In the rows, 128 means zero.
Each row has a class, written as a number after it.
[122 113 123 131 125 143 122 189 131 104 117 122 124 132 147 130 128 117
 142 130 135 169 147 134 116 133 126 146  78 113 139 181  94 122 118 128
 140 137 154 117 140 126 160 161 114 148 129 113 123]  7
[118 101 133 117 126 157 116 134 139 153 117 169  78 127 140 130 127 102
 129 131 158 122 108 135 128 164 119 113 126 116 101 127 133 140 111 165
 125 135 168 152 148 115 163 159  96 141 153 148 153]  9
[100 157 113 140 120 123 123 121 149 137  86 106  97 119 139 127 132 127
 142 118 141 126 136 128 110 136 105 119 166  98 126  87 136 149 117 117
 145 130 153 166 147 126 168 142 124 123 136 114 115]  8
[101 129 117 125  91 145 118 111 107 148  97  99 121 150 113 149 134 115
 126 101 111 118 131 145 124 107 101 136 125 112 141 150 150 167 126 124
 123 171 148 166 154  87 131 122 116 127 156 143 125]  1
[ 99 131 114 118 140 170 128 143 143 105 114  99 124 137 177 154 130 123
 139 124 143 155 135 126 103 124  88 143  98 113 136 129 151 122 144  89
 141 151 169 149 179 117  93 177 115 132 140 157  98]  0
[ 90 103 106 147 121 145 120 151 150 162  88 112 102 120 157  98 145 131
 139 144 153 126 127 133  97 145  93 139 132  96 133  50  62 172 122 118
 150 144 171 134 134 129  95 129  78 150 189 118 103]  10
[102 117 145 158 134 152 115 172 149 180  87 127 131 114 165 106 122 168
 111 123 120 132 150 152 156 122 109 113 155 129 125  97 120 139 130 164
 131 137 164 132 120 130 114 141 117 144 137 115 118]  12
[107  90 124 138 109 211 128 125 127 133 103 131 138 132 154 115 149 106
 151 122 104 122  94 145 141 131 124 104 112  91 148 165  99 136 120 114
 155 131 159 130 184 144 128 148  86 157 187 121  76]  2
[ 89 129 140 144 149 113 117  89 143 128 121 120 151  95 138 134 113 122
 139 145 127 126 113 132 179 133 129 111 122 169 159 150 140 122 150 125
 106 155 135 133 144 120  86 169 138 144 143  90 102]  4
[112 120 124 157 114 193 163 138 119 129 104 111 149 136 133  89 133 114
 137 122 123 136 144 154 131 126 122 147 122 117 115  95  93 161 139 111
 126 158 163 112 162 138 105 129 100 162 177 160 120]  5
[114 120 110 148 150 146 126 110 147 130 114 123 111 103 144 114  97 119
 129 107 121 105 112  89 185 145 110 105 129 151 137 167 133 108 139 127
 116 122 127 138 130 133 105 136 142 151 108 120 100]  0
[136 134 124 108 166  99 131 118 130 170  82 132 139 109 135 109  89 106
 138 139 133 112  93  96 167 145 118 157 151 154 142 133 175  90 145 116
  99 120 114 109 132 147 103 132 161 115 108 123 112]  9
[108 117 156 122 168 133 133 127 116 130 134 109 181 125 132 105 132 132
 129 147  85 128 118 154 160  84 102 107 115  92 139 128 108 128 156 108
 118 137 140 122 134 114  72 169 110 154 124 106 131]  1
[ 94 122 136 149 136 181 120 144 149 151 101 165 127 141 148  97 138  91
 129 130 142 136 113 144 131 135 120 111 152 116 120 149 109 131 136 131
 134 122 146 114 150 134 125 147 131 169 148 144 108]  2
[114 106 163 139 163  92 136 108 135 147 106  83 159  76 140 108  98 143
 159 148 131 126 107 148 188 145 112 119 140 140 157 134 145 138 117 111
 116 162 144 123 156 127 120 135 144 135  89  42 113]  1
[106 169 131 139 145 180 164 130 135 128  78 179 103 134 159 119 150  88
 135 147 169 152 121 104 122 122  92 133 133 107 144 154 133 138 165 150
 160 135 157 117 146 106 132 145 125 113 159 149 125]  9
[109 149 147 130 152 161 101 147 136 118  91 132 122 104 155 124 141 101
 139 149 126 138 115 148 121 109 148 114 108 122 126 120 156 132 126 145
 172 163 178 136 142 135 116 176 115 115 136 149  99]  12
[114  93  81 137 107 198 135 131 149 124  78 136 112  86 174 112 148 121
 143 100 127 135 119 111 165 127 122 113 135 106 133 169 139 162 119 150
 170 143 147 164 181 101 141 156 108 132 144 157 140]  6
[125 110 138 140 121 163 157 139  97  96  99  65 113  98 130 144 115 110
 145 135  90 125 113 123 179 147 163 128  91 116 108 129 145 161 125 131
 134 192 164 141 164 123 138 163 108 135 133 124  82]  8
[138 112 129 111 154 138 130 134 128 147  86 108 151 120 107  97 132 136
 137 158  96 129 102 147 130 124 120 131 142  97 151 124 138 159 125  95
 116 134 142 127 132 116  95 124 130 118 132  74 115]  1
[127 138 106 125 127 150 142 149 142 105  81 124 100 130 153 129 123 113
 139 120 128 145 126 107 134 105 101 148 140 136 148 180 170 141 144 112
 149 148 131 139 116  92 144 133 150 125 114 126 127]  9
[135 103 153 143 150 163 150 158 153 122  88 168 127 142 124 152 119 133
 147  91 149 141 116 135 116  99 122 126 118  93 129 150 136 155 149 136
 150 143 171 155 140 149 204 128  74 155 174 113 137]  5
[105 140 108 111 144  72 134 153 132  99 103 119 151 117 159 109 139 134
 129 150 161 134 140 136 151 117 133 106 133 150 133 146 109 128 123 155
 119 133 131 114 127 141 136 133 118 143 104 157 134]  7
[104  81 132 126 108 171  94 127 140 167 111  95 120 129 151 142 113 129
 139 118 121 117 124 136 143 132 103 115 100  93 118 119 161 147 106 117
 112 135 158 163 170 128 124 168  60 117 191 149  90]  1
[131  87 107 131 109 166 139 127 162 132 125 126 111  71 144  92 158 145
 132 134 114 137 104 164 104 146 134 121 135 131 140  92 109 163 116 149
 127  97 163 142 111 101 122 135 151 114 142 125 108]  10
[119 101 129  85 151 167 130 110 165 129  97 126 153 135 140  61 119 132
 135 172  89 140 119 128 135 142 125  96 122 117 106 170 124 132 128 130
 119 136 142 121 148 169 104 129 156 121 108 139  97]  2
[112  90 142 120 136 105 137 143 121 137  79 108 155 108 145  92 132 116
 132 151 101 119 110 134 184 103 136 120 137 136 133 153 112 135 159 126
  92 134 131 110 148 121  68 137 104 143 128 156  91]  1
[156 123  82 121  43  66 136 111 141 113 106  83 123 132 183 114  78 146
 109  53 162 129 151  73 101  82 201 148 110 147  83  72 197 110 106 137
 102 119 152 139 181 176 140  76  78 115  74 169 161]  8
[148  80 129 105 114 124  84 151 197 115 153 134 148 152 160 168  81 106
 147 137 135 128 119  98 114 115 132 120 126 104 154 173 110 125 117 127
 113 119 110 134 120 137  88 124 122 137 164  91 109]  10
[119 182 140 116 159 105 121 133 143  94 111 119 144 132 133  86 115 142
 148 158 130 144 159 117 140 121 144 131 140 131 106 136 162 126 135 116
 135  90 116  82  95 170 134 130 166 145 110 142 116]  3
[130 160 112 154  94 161 142 107  91 130  89 118 127 121 127 133 132 102
 141  96  87 129 134 132 121 108 148 143 138  84 106 104 158 156 130 124
 148 149 140 154 136 123 140 148 112 140 145 162 149]  3
[100 135 107 129 189 133 154 114 143  98 128 138 132 112 145  95 126 108
 153 170 152 137 118  85 123 107 132 111 141 103 146 165 100 146 156 142
 119 116 157 124 141 121 105 150 128 165  85 142  97]  2
[125 163 189 115 142 128 125 133 155 125 121 126 129 128 128 106 132 139
 143 145 122 153 184  99 154 143 128 120 128 114 111 173 140 151 147 118
 123 120 135 114 154 141 110 158 169 146 126  92  98]  0
[103 143 128 136 110 165 136 157 150 117  81 106 108 137 138 134 145 141
 157 131 125 167 122 137 120 128 113 114 118  86 146 132 140 137 123 151
 165 150 147 138 127 140 209 152 104 103 162 120 127]  7
[132 200  59 115  82 141 123  61 119 152 109 136 180 119 151 178 120 134
 151  44 150 111 114 164  41 141 161 133  84  91 137 105 150 138 132 120
 101 120 125 141 168  95 115  93  77 102 104 132 177]  0
[106 126 153 124 128 173 128 138 154 140  95  99 134 149 181 148 104 158
 124 100 145 164 140 109 125 120 100 132  84 103 129 170 156 127 124 133
 147 161 161 130 152 162 154 123 125 115 128 114 142]  0
[128 127 103 136 121 159 125 133 122 126 102 112 115 119 151 131 122 101
 167 114 129 129 130 103 133 127 145 122 126  75 142 145 149 135 139 147
 119 133 149 160 168 109 122 151 108 115 110 133 131]  12
[100 121 117 115 109 188 159 126 101 134  94 128 126 154 175 145 142 112
 127 119  89 133 129 125 153  96  89  97 135  80 135 190 149 113 165 122
 172 139 125 145 146 129 143 139 133 106 124 200 134]  2
[111 159 125 141 120 145 130 161 139 130 109 146 129 119 134 140 138 113
 146 116 162 132 142 116 135 137 122 126 156 111 133 102 144 159 143 143
 145 145 145 134 166 109  90 157 114 142 158 146 107]  6
[ 98 125 140 128 120 169 139 122 101 139  93 120 112 133 146 128 155 113
 114 119 147 136 130 126 149 101 158 131 137 107 138 117 130 149 114 124
 148 154 162 148 161 113  94 128 112  97 173 136 106]  4
[103 129 129 109 136 118 143 109 156 118  99 122 136 116 109 114 150 120
 146 155 101 139 117 129 136 138 126 115 130 151 153 139 116 142 139 145
 121 145 128 114  94 112 135 150 146 108 114  97 138]  7
[103 142 118 127  99 210 136 137 118 144  75 127 103 145 140 149 151 112
 125  93 107 119 123 123 105 127 129 137 109 107 134 174 112 165 138 170
 172 144 152 113 146 126 106  87 117  97 129 174 110]  6
[123 128 115 115 141  82 150 136 158 131  95 125 151 128 125 145 114 143
 142 154 107 147  98 109 145  95 113 130 131 146 154 130 152 143 162 138
 108 146 130 144  96 120 126 132 121 136 154 112 121]  11
[ 95 108  86 118 117 166 130 158 148 131  70  98 110 120 140 114 147 142
 156 148 139 156 118 116 126 141  92 134 152  88 143 122 166 175 123 125
 122 149 160 172 184  79 124 159 114 119 186 145 103]  11
[113  87  90 112 102 178 113 132 131 103 120  98 116 143 132 105 149 118
 140 133 130 120 120 128 109 108 103 117 142  89 139 133 132 155 113 123
 144 119 154 156 160 131 119 119 120 138 153 195 120]  10
[126 136 122 151 109 141 138 145 156 117  95 161 111 117 110 129 147 134
 147 129 144 172 118 121 127 140 123 124 140 122 118  97 159 128 117 159
 131 144 162 186 169  91 162 179 103 124 144 122 145]  11
[169 113 111 144  88 103 106 162 184 102 145  97 197  91 143 104 120 139
 127  56 164 161 164 108  92  49 215 190 190  90  91 119 105 167 110 131
  27  95 152 163 137 108  49 111  84 111  99 186  81]  3
[116 130 136 155 198  94 171 114  93 114  97 210 156 101 141 161 131  66
 122  77 190 102  85  79 135  71 149 134 163 161 177 173 136 123 210 160
  92 129  94 100 113  51  84 125 169 185  96 115 165]  12
[115 113 100 132 101 155  95 156 149 161  87 135 134 108 171 144 121 149
 132 138 132 138 120 149 125 146 112 119 136 136 158 123 151 126  79 122
 160 126 148 148 170 103 108 138 101  99 160 122 109]  11
[ 93 100 153 125 138 159 122 123 144 132 123 129  99 140 136 140 134  83
 122 137 163 133  97  99  91 103 117 146 149  86 122 144  98 141 161 123
 131 150 152 120 136 133  95 124 130 139 154 161 113]  10
[120 123 124 159 123 168 128 153 133 153  81 140 149  95 170 101 129 142
 124 115 116 136 142 143 112 134 132 126 136 100 153  96  84 135 114 157
 153 148 155 130 170 101  87 145 105 104 143 131 140]  5
[103 122 127 132 101 182 153 124 152 136  89 142 113  85 163 144 156 141
 158 132 126 155 145 162 127 133 143 112 121 130  99 104 161 152 156 162
 137 136 176 155 145  95 162 182  88 101 130 183 135]  12
[146 168 118 106 115 105  99 102 174 110 107 141 172 224 181 122 105  70
 108 111 177 128  87 168  93  64 142 105 163 173 182 196 181 153 127 125
  83 135 107 129 133 174  72  27 149 106 107 170 163]  9
[119 101 166 130 153 136 137 137 174 117 120 119 156  94 128 139 129 133
 160 139 163 135 130  92 147 159  89 120 120 122 128 127 150 137 117 142
 105 121 154 114 133 133 141 166 127 147 141  85  85]  0
[134 122 146 149 147  67 105  76 124 104 116 180 145 119 173 159 136 128
 121  55 209 129 134 156 119 133 123 109 171 161 124 149 157 128 128 120
  78 117  65 197 185  99 145 135 143 124 127 184 138]  3
[ 96 104 127 155 115 154 103 152 160 178  83 115 133 130 135 125 118 134
 121 104 157 129 129 116 127 102 113 152 176  83 154 122 170 149 125 125
 121 132 160 125 137 104 159 127  94 122 154 143 126]  5
[105 140 143 136 147  68 145  94 126 138  79 126 129  89 130 118 121 135
 140 193 117 134 101 138 189 118 119 101 113 130 136 114 167 130 155 117
 134 161 138 130 125 111 180 173  86 157 150 100  77]  1
[116 140 101 123 123 169 129 168 160 109  98 130 128 110 139  90 133 153
 138 146 147 175 134 129 125 128 140 106 137 101 133 110 143 150 110 141
 132 158 156 161 130 107 123 169 124 116 135 156 108]  6
[130 167 154 167 111 177 142 117 150 138 117 139 126 113 110 133 144 116
 161  96 115 134 137 134 152 134 110 120 128 111 129 114 155 148 133 151
 184 126 160 143 153 145 159 138 116 118 124 107 102]  6
[ 96 105 123 110 106 150 124 187 160 131 108 127 124 151 104 125 124 148
 146 129 172 161 101 129 105 130 140 137 136 125 124  94 124 127 107 144
 113 145 172 121 113 118 132 111  93 117 160 137 134]  11
[101  79 135 126 154 183 155 153 151 116 111 126 126  99 136  97 129 115
 158 156 133 135 107 100 163 136 111 101 119 101 116 145 112 140 122 160
 152 142 173 117 116 139 156 150 113 131 139 142  78]  2
[117  95 142 122 130 169 143 113  92 174 123 126 112 115 124  94 128  89
 135 111 142 134 109 136 133 153 128 152 121  93 103  99 124 112 121 107
 141 122 149 104 168 126 159 125 145 147 129 166 144]  0
[118 119 121 108 145 100 151 139 138 101  93 123 146  98 135 125 134 133
 151 156 101 151 146 120 150 131 132 125 116 159 135 130 117 120 124 138
 114 148 122 144 122 113 135 194 140 141 122 124 115]  7
[109 118 115 119 134 150 135  97 142 105 114 101 157 108 137 130 127 161
 136 152  95 144  99 133 177  98 151 112 108 142 161 207 167  97 149 116
 119 105 135 112 136 159 171 162 105 129 102 139 113]  7
[132 165 107 137  83  83 159  82  87 106 153 109  95  88 167 149 144 160
  81 141 105 158  99 101 145  73 161 139 138 128 104 120 108  96 156 133
 172 171  90 142 132 119 153 149 134 113 168 180 170]  11
[104 116 180 106 165  68 143 125 133 102 102 124 134 128 159 119 123 145
 155 124 157 125 130 132 169 124 140  87 127 154 143 159 133 124 166 142
 111 100 132 119 175 164 150 125 137 141 111 141  97]  8
[100 157 146 109 193 111 169 130 149  90 107 143 133  58 145 131 151 140
 154 149 145 134 111 108 179 122 146 130 152 162 116 131 144 137 178 144
 172 141 148 103 147 130 104 186 157 163 108 111 123]  6
[116 137 129 128 144  73 143  95 139 109 116 104 115  85 169 118 162 101
 139 159 131 128 124 116 164 117 102 136 152 140 123 104 151 115 180 110
 144 148 146 139 159 122 103 175 140 113 101 123 117]  12
[ 90  99 112 120 143 161 154  98 126 152  79 117  93 113 133 126 125 117
 128 190  96 160  79 112 134 129 132 146 121  99 154 107 154 113 154 136
 131 153 160 128 129  91 148 175 136 123 151 112 122]  4
[109 115 131 126 142 192 101 152 144 134 121 150 152 118 133 135 146 118
 153 128 134 121 119 159 102 132 109  97 138 103 123  96 109 155  92 129
 174 138 142 141 127 126 126 158  95 112 180 176  96]  2
[ 86  95 138 134 134 152 139 154 134 131 111 121 126 104 144 158 135 107
 146 107 165 133 138 108 123 146  80 131 120  99 122 115 130 148 145 143
 110 140 163 145 152  93 151 190 117 132 171 160 118]  8
[128 111 114 142 146 144 138 155 111 137  96 134 122 129 115 107 121 138
 126 103  99 130 121 137  91 140 103 152 156  90 119  75 124 134 129 140
 117 120 144 135 123 101 120 136 154 173 128 110 138]  3
[136 160  94 140 117 176 121 159 126  99  92 114  99  92 178 123 136 167
 113 125  96 140 129 131 132 119 134 137 126 132 127 136 133 127 122 128
 173 149 141 150 156 102  95 170 110 115 141 139  98]  9
[112 130 123 143 130 162 147 152 129 119  90 116 144 133 149 146 146 131
 133  89 124 120 110 130 143 109 132 128 132  90 105 126  78 145 130 123
 146 181 151 156 145 140 110 133  69 146 153  96  92]  2
[121  98 162 113 174 116 132 119 160 110 102 121 153  92 156  95 129 110
 147 139 126 117 105 124 161 114 116 112 123 124 105 153 157 131 139 132
  66 114 128 129 124 127 123 182 128 170 113 120  62]  9
[129 138 103 117  94 141 172 104  68 150 112 114 116 130 180 164 138  44
 107  66 179  98  88 108 132 177 127 179 110 151 149 167 113  99 147 160
 100 129 120  93 192 119  59  51 200  60 144 197  91]  0
[118 115 179 125 157  43 140 157 175 116 109 129 171  91 144 106 147  98
 169 159 153 133 140 138 181 138  78 105 139 176 120 140 127 151 149 124
  91 127 150 134 129 152  82 156 139 140 123 108  73]  11
[122 118 148 151 104 173 169 134 126 172  85 139 115 127 113 155 113 148
 160  97 112 127 137 127 112 129 106 140 125  84 123  68 139 113 130 152
 164 120 184 143 146 162 207 132  72 124 161 134 126]  5
[154  59 162 165 112 180 117 131 156 157  98 209 133 111 171 132 152 145
 131 100 179 124 115 213 126 138 134  78 136 216 149 146 117 155  93 143
 174  64 103  93  95 154 208  45  97  92 161 174 137]  12
[142 210  89 142  90 133 138 135 107 151  73  79 144 169 119  98  54 218
 122 108  54 180 127 175 137 144 200 136 100 170 164 151 128  83 200 126
  64 150 124 155 175 190  86  82 135  59  78 206 106]  8
[138 229 118 165 131 110 170  58 139 179  79 169 123  86 118  80 133 170
 124 114 101 169 140 103  59 134 167 143 108 152 136  72  66 163 200 163
 104 138 144 145 128 142  79 129 125 105 120 135 168]  0
[ 89 150 121 120 117 121 145 140 128 116  89  91 137 148 153 120 149 111
 148 124 156 143 115 118 136 104 106 120 124  71 168 119 171 124 128 154
 150 139 139 105 132 118 185 123 120 100 140 120 118]  7
[111 125 139 144 116 138 125 162  96 145  86 136 118 111 118 129 121 115
 157 120 113 138 143 102 154 145 110 132 138  69 129 122 181 116 155 142
 139 126 161 138 158 111 144 186 113 133 145 166 124]  3
[112 128 144 115  96 151 149  88 131 152 111 131  95 143 156 117 133 121
 132 105 132 124 112 141 140 146 125 133 117 119 117 105 133  99 121 124
 135 126 149 125 157 124 152 122 112 119 131  83 117]  9
[121 138 139 134 123 164 129 140 133 108  70 107 110 117 141 115 165 102
 151 103 123 136  95 129 158 109 165 151 129 126 144 134 168 151 128 124
 134 155 161 149 160  97 116 164  94 106 132 114  97]  9
[106 155 156 116 144 108 127  89 152 158  95 155 146 152 106  56 143  89
 123 162 115 146  69 161 143  83 167  98 151 149 170 161 164 147 207 195
 106  95 122  76 125 162 154  77 150  86 147 252 107]  7
[106  93 136 141 134 169 147 152 133 163  50 142  91 113 144 139 149  87
 147 129 133 130  93 120 168 153  96 131 149 113 156 151 153 165 134 133
 178 159 149 130 144 118 165 141 134 140 162 104 121]  6
[128 160 103 149 120 156 126 146 136 135  71 145 133 104 181 122 138 136
 144 134 170 155 149 158 138 139 178 126 128 133 118 123 110 149 104 143
 141 153 156 156 165 127 130 140  84 107 128 146 136]  12
[118  93 125 151 121 178 131 188 129 161  72 148 117  88 153 148 145 145
 138 109 126 147 140 161 155 134 134 145 141 114 106 117 109 150 135 140
 151 161 170 161 151  84 151 175  84 146 162 132 127]  12
[ 98 121 130 141 108 193 160 134 163 153  97 135 111 120 131  93 140 133
 145 119 132 150 116 130 130 127 100 104 159  76 134 120 133 145 165 132
 135 122 174 131 142 135 128 128 113 128 131 132 102]  6
[129 124 146 126 140 153 108 163 134 104  97 110 126 118 151 130 152 131
 132 124 127 134 131 169  89 129 165 115 122  92 107 113 109 165  87 127
 131 117 150 138 146 121 142 150 104 130 119 123 103]  8
[ 94 120 176  85 132  70 122 138 159 136 124 104 121 152 171 123  91 128
 156 163 143 150 141  98 147 133 105 115  90 141 115 138 120  82 125 127
 127 132 127 107 121 189 128 131 144 116 144 117  99]  11
[124 146 147 140 126 171 127 130 121 130 112 167 131 127 113 147 139 101
 151 131 137 137  98 130 104 117 132 120 101 107 140 114 157 146 151 167
 134 143 164 130 143 110 143 174  65 129 168 179 137]  9
[104 100 125 136 125 160 140 150 152 177  95 144 115 124 180 182  85 152
 139 110 165 147 132 110 122 149 114 116 132 124 145 120 154 127 142 132
 102 135 156 150 151 122 124 155  88 141 151 146 140]  0
[136 116 179 162 131 109 138 185 124 140  68 133 115 113 141 109 130 135
 136  96 118 126 153 147 150 148  90 114 127  98 110 108 135 138 126 157
 152 157 151 151 148 146 181 146 128 144 144 100 109]  5
[120 123 143 126 130 111 121 117 148 114 100 115 114 122 151 110 114 132
 144 150 107 126 164 114 157 122 125 100 138 128 114 175 120 158 128 129
 114 134 124 150 166 120  98 145 121 155 110 110 107]  1
[135 110 135 146 123 174 137 116 131 120  85 118 114 132 159  98 135  85
 141  88 153 124 120  98 155 108 126 141 130 117 135 151 187 155 116 130
 125 136 153 155 198 114 117 129 106 118 123 138  97]  9
[114 108 155 100 150  84 123 101 163 134 123 129 135  80 149 145 133 130
 158 167 141 120 125 144 110 134 122 128 158 133 110 116 134 153 136 116
 133 104 119 108 115 138 151 152 158 172 125 116 132]  10
[146 121 150 131 160  66 125 152 140  81 134 136 142  78 153 139 121 116
 130 159 138 127 111 143 155 116 133 108 129 183 130 158 149  92 153 144
 120 133 138 117 106 141 118 154 159 140  78 133  83]  12
[161 108 106 130 103 140 136 108 130 127 110 120 145  92 144  89 141 138
 123 150  78 136 139 128 181 134 119 126 147 143 138 143 138 111 123 134
 129 124 126 155 166 117 119 147 170 110 134 122  92]  12
[ 84 174 147 128 138 183 113 124 130 140 113 107 104 138 144 154 148 144
 147 123 120 126 115 157 110 123 112 109 138  67 144  95 141 122 135 101
 180 123 148 151 128 147 123 164 122 105 151 110 115]  10
[121 112 126 140 135 153 127 138 162 127 105 135 149 116 160  81 125 148
 112 137 134 162 156 154 144 111 126 115 159 121 146 137 135 127 118 109
 100 131 145 170 154  97 116 163 139 111 129 156  95]  5
